Here is a tiny trained network, its code and every weight. The questions are about switching its units off for an input and a target symbol, where a switched-off unit gives its printed mean instead of its output.

import numpy as np


def w(rows, s, z=0):
    codes = np.array(rows[::2]) - 128.0
    scale = np.full(codes.shape[1], s)
    scale[-1] = z or s
    return codes * scale


def norm(h):
    return h / np.sqrt((h * h).mean(-1, keepdims=True) + 1e-5)


def f(y):
    return np.maximum(y, 0)


def softmax(a):
    e = np.exp(a - a.max(-1, keepdims=True))
    return e / e.sum(-1, keepdims=True)


def log_softmax(a):
    a = a - a.max(-1, keepdims=True)
    return a - np.log(np.exp(a).sum(-1, keepdims=True))


def net(x, mask):
    ids = ['βγδεζμξπστφψω'.index(c) for c in x.split()]
    T = len(ids)
    res = E[ids] + P[:T]
    u = 0
    for l in range(3):
        q, k, v = (norm(res) @ M[l].T for M in (Q, K, V))
        z = softmax(np.where(np.tri(T) > 0, q @ k.T / 2**0.5, -1e9)) @ v
        res = res + np.where(mask[u], z, O[l][:, -1]) @ O[l][:, :-1]
        u += 1
        y = f(norm(res) @ A[l][:, :-1].T + A[l][:, -1])
        res = res + np.where(mask[u : u + 8], y, B[l][:, -1]) @ B[l][:, :-1]
        u += 8
    return log_softmax(norm(res)[-1] @ U[:, :-1].T + U[:, -1])


Q, K, V, O, A, B = {}, {}, {}, {}, {}, {}
E = w([
[59,70,22,150,117,135,24],'β',
[80,80,180,205,136,114,94],'γ',
[151,78,50,249,108,140,163],'δ',
[157,168,76,140,94,169,176],'ε',
[39,66,148,139,140,173,95],'ζ',
[146,169,118,160,112,139,90],'μ',
[70,87,167,138,161,110,111],'ξ',
[122,157,158,113,115,115,152],'π',
[134,76,140,196,100,74,209],'σ',
[110,52,99,189,161,132,166],'τ',
[163,208,161,113,98,86,234],'φ',
[156,115,170,237,170,109,102],'ψ',
[54,133,175,175,116,145,103],'ω',
],0.016)
P = w([
[116,193,110,45,207,125,100],'0',
[168,65,205,103,19,211,222],'1',
[54,174,135,198,94,82,208],'2',
[192,41,162,109,77,231,125],'3',
[58,170,126,202,96,83,208],'4',
[203,25,138,121,95,210,97],'5',
[51,181,127,209,90,77,213],'6',
[237,8,134,120,124,157,89],'7',
[65,204,136,201,111,89,208],'8',
],0.013)
Q[0] = w([
[155,33,89,133,217,106,125],'0.h1',
[16,110,70,255,96,58,151],'0.h1',
],0.0068)
K[0] = w([
[89,152,70,120,3,156,32],'0.h1',
[59,76,109,38,241,110,133],'0.h1',
],0.0065)
V[0] = w([
[45,113,52,81,2,96,23],'0.h1',
[202,215,183,222,49,133,104],'0.h1',
],0.0078)
O[0] = w([
[113,174,171,179,105,168,74,254],'0.h1',
[181,127,164,76,92,129,10,37],'0.h1',
],0.011,0.0062)
A[0] = w([
[5,51,103,4,100,94,102,166],'0.n1',
[133,121,233,154,80,174,142,3],'0.n2',
[206,80,46,132,66,199,170,20],'0.n3',
[172,3,226,110,71,185,147,97],'0.n4',
[192,173,101,48,163,108,118,46],'0.n5',
[118,34,89,36,151,184,124,38],'0.n6',
[89,142,192,54,66,25,225,157],'0.n7',
[127,74,102,82,166,125,93,48],'0.n8',
],0.008,0.0068)
B[0] = w([
[232,181,183,183,160,112,224,186],'0.n1',
[186,62,146,136,130,128,222,156],'0.n2',
[200,76,233,68,143,144,197,165],'0.n3',
[204,120,118,148,87,221,184,255],'0.n4',
[80,37,135,99,156,165,146,136],'0.n5',
[103,105,252,104,128,186,221,141],'0.n6',
[119,120,83,199,152,152,48,197],'0.n7',
[134,109,130,86,113,165,162,131],'0.n8',
],0.012,0.0053)
Q[1] = w([
[96,123,133,195,207,75,217],'1.h1',
[148,2,183,2,151,161,72],'1.h1',
],0.0078)
K[1] = w([
[86,187,101,105,185,88,223],'1.h1',
[175,74,138,204,2,200,124],'1.h1',
],0.01)
V[1] = w([
[136,185,232,197,178,92,121],'1.h1',
[127,192,130,33,206,255,102],'1.h1',
],0.011)
O[1] = w([
[150,107,251,196,120,109,72,170],'1.h1',
[73,154,209,69,105,7,121,253],'1.h1',
],0.014,0.0053)
A[1] = w([
[163,121,95,90,115,155,6,102],'1.n1',
[235,130,209,149,84,180,170,71],'1.n2',
[201,48,194,176,101,203,122,94],'1.n3',
[214,86,243,132,118,195,225,72],'1.n4',
[71,122,149,78,169,121,196,9],'1.n5',
[223,168,238,127,107,139,171,82],'1.n6',
[61,170,94,130,85,164,158,50],'1.n7',
[185,80,200,100,137,231,235,71],'1.n8',
],0.012,0.013)
B[1] = w([
[101,180,75,127,167,134,120,147],'1.n1',
[87,73,155,185,104,152,220,222],'1.n2',
[114,29,195,169,53,153,130,253],'1.n3',
[101,62,162,192,62,146,193,240],'1.n4',
[162,90,68,251,136,204,212,129],'1.n5',
[137,76,45,190,121,104,93,193],'1.n6',
[226,44,144,161,97,95,169,136],'1.n7',
[117,132,228,216,25,90,219,227],'1.n8',
],0.015,0.012)
Q[2] = w([
[123,101,170,108,130,183,129],'2.h1',
[209,60,185,12,85,252,68],'2.h1',
],0.014)
K[2] = w([
[115,104,135,145,98,140,144],'2.h1',
[85,107,107,201,7,176,120],'2.h1',
],0.016)
V[2] = w([
[64,107,142,65,34,190,207],'2.h1',
[197,8,194,115,98,77,168],'2.h1',
],0.015)
O[2] = w([
[64,70,72,106,212,45,56,206],'2.h1',
[144,188,156,38,254,186,75,253],'2.h1',
],0.018,0.0065)
A[2] = w([
[144,159,204,123,111,169,103,98],'2.n1',
[140,140,92,147,99,85,133,28],'2.n2',
[101,184,136,134,44,135,146,38],'2.n3',
[159,72,5,115,162,93,2,105],'2.n4',
[102,141,108,50,199,130,56,164],'2.n5',
[142,92,93,64,149,149,39,1],'2.n6',
[158,153,192,149,152,73,187,134],'2.n7',
[131,42,66,164,146,103,66,102],'2.n8',
],0.017,0.0063)
B[2] = w([
[141,87,59,72,118,92,96,188],'2.n1',
[124,44,137,109,116,162,84,161],'2.n2',
[135,41,148,99,188,173,206,210],'2.n3',
[227,150,3,109,64,219,73,202],'2.n4',
[141,89,162,146,152,81,221,227],'2.n5',
[125,135,118,191,45,147,161,161],'2.n6',
[64,140,85,118,81,148,98,254],'2.n7',
[166,150,100,36,120,203,70,223],'2.n8',
],0.016,0.0082)
U = w([
[212,84,176,201,54,72,202,176],'β',
[86,30,162,134,195,160,73,97],'γ',
[229,116,91,92,94,167,92,211],'δ',
[150,39,30,94,136,17,145,68],'ε',
[1,198,100,175,168,171,114,58],'ζ',
[73,153,155,81,114,21,137,138],'μ',
[66,241,164,127,117,245,140,87],'ξ',
[199,229,218,75,59,193,174,68],'π',
[153,208,126,202,191,174,162,115],'σ',
[73,97,7,189,231,105,200,38],'τ',
[45,157,115,15,81,203,210,2],'φ',
[203,189,171,99,202,128,225,186],'ψ',
[154,219,212,121,61,154,54,133],'ω',
],0.0085,0.0052)

Each question gives the input, a string of symbols that net reads in full, and the target symbol t.
The units are the heads (2 rows each of Q, K, V and O) and the neurons (one row each of A and B). Each row of codes is followed by its name. A weight is (code - 128) times the scale printed after its matrix; where a second scale follows, it is the last column's (O, A, B and U).
mask holds one flag per unit, layer by layer, with each layer's heads first. A switched-off unit (its flag False) gives its mean, the last column of its rows in O or B, instead of its output. The means were averaged over made-up inputs and are rounded, as every weight is.
A unit's drop is (log p(t) with every unit on - log p(t) with that unit switched off) / (log p(t) with every unit on - log p(t) with every unit switched off).
The circuit of an input: a set's keep is (log p(t) with only the set's units on - log p(t) with every unit switched off) / (log p(t) with every unit on - log p(t) with every unit switched off). Starting from the 12 units with the biggest drops (on a tie, the unit counted first), units are removed one at a time, each time the one whose removal leaves the highest keep (on an exact tie, the one counted first), for as long as the keep stays at least 0.8.
units of the circuit, in order: the units of the circuit, biggest drop first
most important unit: the unit with the biggest drop
k most important neurons: the k neurons with the biggest drops, biggest first
k most important neurons of layer l: the k neurons of layer l with the biggest drops, biggest first
drop when u is switched off: that unit's drop, to one decimal
input ψ β σ β β β μ, target ψ: units of the circuit, in order	0.h1, 2.h1, 2.n5, 1.n3
input ξ β φ μ γ ω μ ψ τ, target ξ: 2 most important neurons	1.n3, 0.n1
input ζ β ω σ ω ξ ψ γ ψ, target ζ: most important unit	0.h1
input φ ξ σ φ β δ φ, target φ: 4 most important neurons of layer 0	0.n7, 0.n5, 0.n1, 0.n4
input δ β ψ φ μ β β γ ζ, target δ: 3 most important neurons	0.n1, 0.n3, 0.n7
input π β β β β, target π: 4 most important neurons	0.n1, 0.n7, 1.n4, 1.n3
input τ π μ β β μ β, target τ: units of the circuit, in order	0.h1, 2.h1
input ω ε μ μ, target γ: 4 most important neurons	0.n4, 1.n2, 1.n8, 0.n1
input ψ β β β β β β β β, target ψ: 3 most important neurons	0.n5, 2.n5, 0.n8
input ψ τ ψ, target ψ: 2 most important neurons	0.n5, 2.n5
input ψ μ φ β β μ, target γ: 2 most important neurons of layer 0	0.n4, 0.n3
input ψ δ ξ φ π, target ψ: 3 most important neurons	0.n7, 0.n5, 2.n5
input ζ β μ β φ γ μ β μ, target ζ: 2 most important neurons	1.n3, 0.n4
input μ β μ β μ φ β β μ, target μ: most important neuron	0.n5
input ζ μ β ε μ, target ζ: 2 most important neurons	1.n3, 0.n1
input φ μ μ ε β, target φ: 3 most important neurons	0.n7, 1.n3, 1.n4
input π β β μ μ, target π: 2 most important neurons	0.n1, 0.n7
input ξ β β ξ β, target ξ: 2 most important neurons of layer 0	0.n1, 0.n7
input δ ψ ψ, target δ: 3 most important neurons of layer 0	0.n1, 0.n7, 0.n3
input μ μ ε β β τ ζ ψ ξ, target μ: most important unit	0.n7
input ξ β β σ β β β ω ε, target ξ: 2 most important neurons	0.n1, 1.n3
input μ ξ β ψ φ, target μ: 2 most important neurons of layer 0	0.n7, 0.n5
input φ ζ γ ψ ψ, target φ: 2 most important neurons of layer 2	2.n7, 2.n3
input β β β τ ψ β β β, target δ: drop when 2.n4 is switched off	0.2
input μ β β μ ξ β ω, target μ: drop when 0.n5 is switched off	0.1
